Below are the code and all the weights of a small trained network. Each question names an input and a target symbol and asks about switching units off, where a switched-off unit gives its printed mean instead of its output.

import numpy as np


def w(rows, s, z=0):
    codes = np.array(rows[::2]) - 128.0
    scale = np.full(codes.shape[1], s)
    scale[-1] = z or s
    return codes * scale


def f(y):
    return np.maximum(y, 0)


def softmax(a):
    e = np.exp(a - a.max(-1, keepdims=True))
    return e / e.sum(-1, keepdims=True)


def log_softmax(a):
    a = a - a.max(-1, keepdims=True)
    return a - np.log(np.exp(a).sum(-1, keepdims=True))


def net(x, mask):
    ids = ['αβγεζηθλξπστψω'.index(c) for c in x.split()]
    T = len(ids)
    res = E[ids] + P[:T]
    u = 0
    for l in range(2):
        r = res
        for j in range(3):
            rows = slice(2 * j, 2 * j + 2)
            q, k, v = (r @ M[l][rows].T for M in (Q, K, V))
            z = softmax(np.where(np.tri(T) > 0, q @ k.T / 2**0.5, -1e9)) @ v
            o = O[l][rows]
            res = res + np.where(mask[u + j], z, o[:, -1]) @ o[:, :-1]
        u += 3
        y = f(res @ A[l][:, :-1].T + A[l][:, -1])
        res = res + np.where(mask[u : u + 8], y, B[l][:, -1]) @ B[l][:, :-1]
        u += 8
    return log_softmax(res[-1] @ U[:, :-1].T + U[:, -1])


Q, K, V, O, A, B = {}, {}, {}, {}, {}, {}
E = w([
[109,188,220,35,124],'α',
[248,122,130,84,133],'β',
[185,123,149,45,90],'γ',
[50,104,129,81,100],'ε',
[108,131,113,137,185],'ζ',
[115,67,73,136,139],'η',
[55,80,52,211,196],'θ',
[154,108,80,158,188],'λ',
[149,165,139,139,211],'ξ',
[255,149,153,88,159],'π',
[205,146,113,159,215],'σ',
[68,203,183,115,204],'τ',
[50,97,95,126,139],'ψ',
[172,164,194,60,140],'ω',
],0.0079)
P = w([
[127,254,35,128,68],'0',
[121,166,52,37,161],'1',
[123,87,134,65,170],'2',
[119,111,92,30,182],'3',
[133,226,99,181,46],'4',
[135,110,187,172,93],'5',
[135,174,148,195,52],'6',
[117,139,54,6,188],'7',
[127,61,180,101,157],'8',
[121,74,129,35,196],'9',
[129,197,129,182,52],'10',
[122,101,184,151,107],'11',
[137,143,160,184,68],'12',
],0.0088)
Q[0] = w([
[191,201,107,62,113],'0.h0',
[91,97,116,91,101],'0.h0',
[137,165,111,160,76],'0.h1',
[104,102,9,144,101],'0.h1',
[168,106,51,169,116],'0.h2',
[169,117,104,166,91],'0.h2',
],0.014)
K[0] = w([
[50,30,102,225,155],'0.h0',
[136,177,115,133,156],'0.h0',
[152,163,129,76,97],'0.h1',
[78,195,7,52,132],'0.h1',
[98,170,166,85,94],'0.h2',
[102,131,198,117,111],'0.h2',
],0.015)
V[0] = w([
[90,151,188,108,115],'0.h0',
[156,213,202,146,174],'0.h0',
[112,171,148,121,120],'0.h1',
[96,124,168,102,88],'0.h1',
[93,216,254,48,90],'0.h2',
[159,196,161,166,187],'0.h2',
],0.0018)
O[0] = w([
[153,161,47,106,136,81],'0.h0',
[135,68,174,229,219,202],'0.h0',
[127,139,100,28,194,202],'0.h1',
[160,103,136,84,95,45],'0.h1',
[225,80,136,216,73,146],'0.h2',
[117,104,147,140,255,254],'0.h2',
],0.00087,0.00025)
A[0] = w([
[104,125,124,126,127,75],'0.n0',
[121,141,125,129,130,75],'0.n1',
[55,77,119,64,1,21],'0.n2',
[138,102,138,119,132,62],'0.n3',
[37,90,42,250,214,2],'0.n4',
[106,90,109,135,104,61],'0.n5',
[196,162,184,50,78,92],'0.n6',
[132,129,147,137,153,26],'0.n7',
],0.0074,0.0054)
B[0] = w([
[129,139,102,146,151,128],'0.n0',
[120,126,114,147,142,128],'0.n1',
[114,169,122,171,197,136],'0.n2',
[122,123,117,142,137,128],'0.n3',
[163,138,152,3,21,163],'0.n4',
[119,129,91,142,122,128],'0.n5',
[157,147,123,42,62,253],'0.n6',
[104,80,101,164,130,128],'0.n7',
],0.021,0.0011)
Q[1] = w([
[173,215,113,111,8],'1.h0',
[148,168,48,2,135],'1.h0',
[123,125,75,10,199],'1.h1',
[166,223,72,40,31],'1.h1',
[191,122,145,67,76],'1.h2',
[148,116,84,161,173],'1.h2',
],0.046)
K[1] = w([
[110,176,23,66,184],'1.h0',
[124,226,76,192,56],'1.h0',
[140,180,143,216,35],'1.h1',
[108,218,2,98,143],'1.h1',
[150,102,172,78,92],'1.h2',
[145,112,94,138,184],'1.h2',
],0.054)
V[1] = w([
[214,192,159,151,203],'1.h0',
[148,62,67,152,83],'1.h0',
[254,66,57,156,130],'1.h1',
[189,170,181,99,114],'1.h1',
[93,140,116,156,143],'1.h2',
[134,141,132,111,106],'1.h2',
],0.034)
O[1] = w([
[57,49,204,166,147,173],'1.h0',
[106,199,79,69,116,20],'1.h0',
[7,214,80,112,165,38],'1.h1',
[133,182,130,212,99,255],'1.h1',
[159,109,84,137,175,78],'1.h2',
[133,115,173,104,113,209],'1.h2',
],0.019,0.0075)
A[1] = w([
[78,173,64,52,134,83],'1.n0',
[156,157,71,32,115,101],'1.n1',
[205,103,167,64,104,225],'1.n2',
[146,208,132,119,57,19],'1.n3',
[226,95,156,86,85,3],'1.n4',
[122,73,183,111,130,85],'1.n5',
[157,185,75,196,153,115],'1.n6',
[92,110,63,2,130,133],'1.n7',
],0.01,0.013)
B[1] = w([
[128,73,51,27,141,177],'1.n0',
[51,103,213,163,84,196],'1.n1',
[163,19,60,62,149,254],'1.n2',
[174,102,86,150,208,174],'1.n3',
[6,218,123,172,106,244],'1.n4',
[183,218,108,170,100,210],'1.n5',
[134,130,138,90,65,176],'1.n6',
[191,197,206,210,168,192],'1.n7',
],0.016,0.036)
U = w([
[121,149,59,195,203,38],'α',
[119,184,77,139,254,209],'β',
[190,210,86,126,172,149],'γ',
[92,210,90,101,144,113],'ε',
[159,148,121,73,113,190],'ζ',
[188,87,116,121,196,208],'η',
[120,111,66,134,195,122],'θ',
[142,220,168,81,157,217],'λ',
[192,153,186,98,85,107],'ξ',
[50,191,116,187,228,1],'π',
[82,232,151,126,127,54],'σ',
[109,172,120,135,92,30],'τ',
[78,92,163,119,145,179],'ψ',
[163,142,160,201,223,147],'ω',
],0.0046,0.0076)

Each question gives the input, a string of symbols that net reads in full, and the target symbol t.
The units are the heads (2 rows each of Q, K, V and O) and the neurons (one row each of A and B). Each row of codes is followed by its name. A weight is (code - 128) times the scale printed after its matrix; where a second scale follows, it is the last column's (O, A, B and U).
mask holds one flag per unit, layer by layer, with each layer's heads first. A switched-off unit (its flag False) gives its mean, the last column of its rows in O or B, instead of its output. The means were averaged over made-up inputs and are rounded, as every weight is.
A unit's drop is (log p(t) with every unit on - log p(t) with that unit switched off) / (log p(t) with every unit on - log p(t) with every unit switched off).
The circuit of an input: a set's keep is (log p(t) with only the set's units on - log p(t) with every unit switched off) / (log p(t) with every unit on - log p(t) with every unit switched off). Starting from the 12 units with the biggest drops (on a tie, the unit counted first), units are removed one at a time, each time the one whose removal leaves the highest keep (on an exact tie, the one counted first), for as long as the keep stays at least 0.8.
circuit, biggest first: the units of the circuit, biggest drop first
unit that matters most: the unit with the biggest drop
k most important neurons: the k neurons with the biggest drops, biggest first
k most important neurons of layer l: the k neurons of layer l with the biggest drops, biggest first
heads that matter: for each layer, one digit per head in row order, 1 if its drop is at least 0.15 and else 0, layers parted by /
input ε ξ τ λ ε λ ζ ζ ζ ω η β τ, target ξ: circuit, biggest first	0.n6, 1.n4, 1.h1, 1.n6
input η τ θ ψ ψ σ γ β, target η: unit that matters most	1.n0
input γ ζ ζ ψ π τ ξ α ω, target γ: heads that matter	000 / 110
input ξ ξ σ β γ ψ τ π, target ξ: circuit, biggest first	1.h0, 1.n5, 1.h2, 0.n6
input ψ ψ θ ξ ψ, target ψ: heads that matter	000 / 110
input α ψ λ, target τ: heads that matter	000 / 010
input ξ θ β ξ α ζ λ, target ω: 4 most important neurons of layer 1	1.n4, 1.n2, 1.n0, 1.n6
input ξ β θ ξ τ ξ ξ α, target ξ: heads that matter	000 / 101
input θ ξ η ξ, target ζ: circuit, biggest first	1.n6, 0.n4, 1.h0, 1.n0
input τ α σ ξ ξ β ξ σ α γ, target τ: 2 most important neurons of layer 1	1.n4, 1.n5
input β λ ξ θ θ α λ, target ζ: 2 most important neurons	1.n6, 0.n4
input ε ζ η ξ λ, target η: 3 most important neurons	1.n4, 0.n6, 1.n1
input π ε ξ ψ λ λ α ψ ξ β η, target ψ: heads that matter	000 / 110
input π σ θ γ ψ θ σ ξ ξ σ ξ, target ω: 3 most important neurons	1.n4, 1.n2, 0.n6
input ζ λ β ψ η α β τ ξ ψ, target ε: unit that matters most	1.h1
input λ ψ η α τ, target ψ: 4 most important neurons	1.n1, 1.n2, 1.n5, 0.n6
input ξ ψ λ, target ω: circuit, biggest first	1.n4, 1.h0, 1.n2
input ψ σ ζ θ θ ψ ξ ζ, target ζ: 3 most important neurons of layer 1	1.n6, 1.n1, 1.n0
input ψ γ θ λ α ξ τ ξ ψ ξ, target α: 4 most important neurons	1.n4, 1.n2, 1.n5, 0.n6
input ξ ξ ξ λ ε ψ β τ τ ξ α γ, target ξ: 3 most important neurons	1.n4, 1.n5, 0.n6
input ξ ψ τ σ ψ τ ξ, target π: circuit, biggest first	0.n6, 1.h1
input β ξ ψ ψ ξ ξ ξ ζ λ η ψ, target η: circuit, biggest first	1.n4
input ξ ξ λ ξ λ ψ ψ ψ ξ σ ξ σ, target ω: circuit, biggest first	1.n4, 1.h0, 1.n2
input ξ ξ λ ζ β, target ξ: 3 most important neurons of layer 1	1.n4, 1.n5, 1.n3
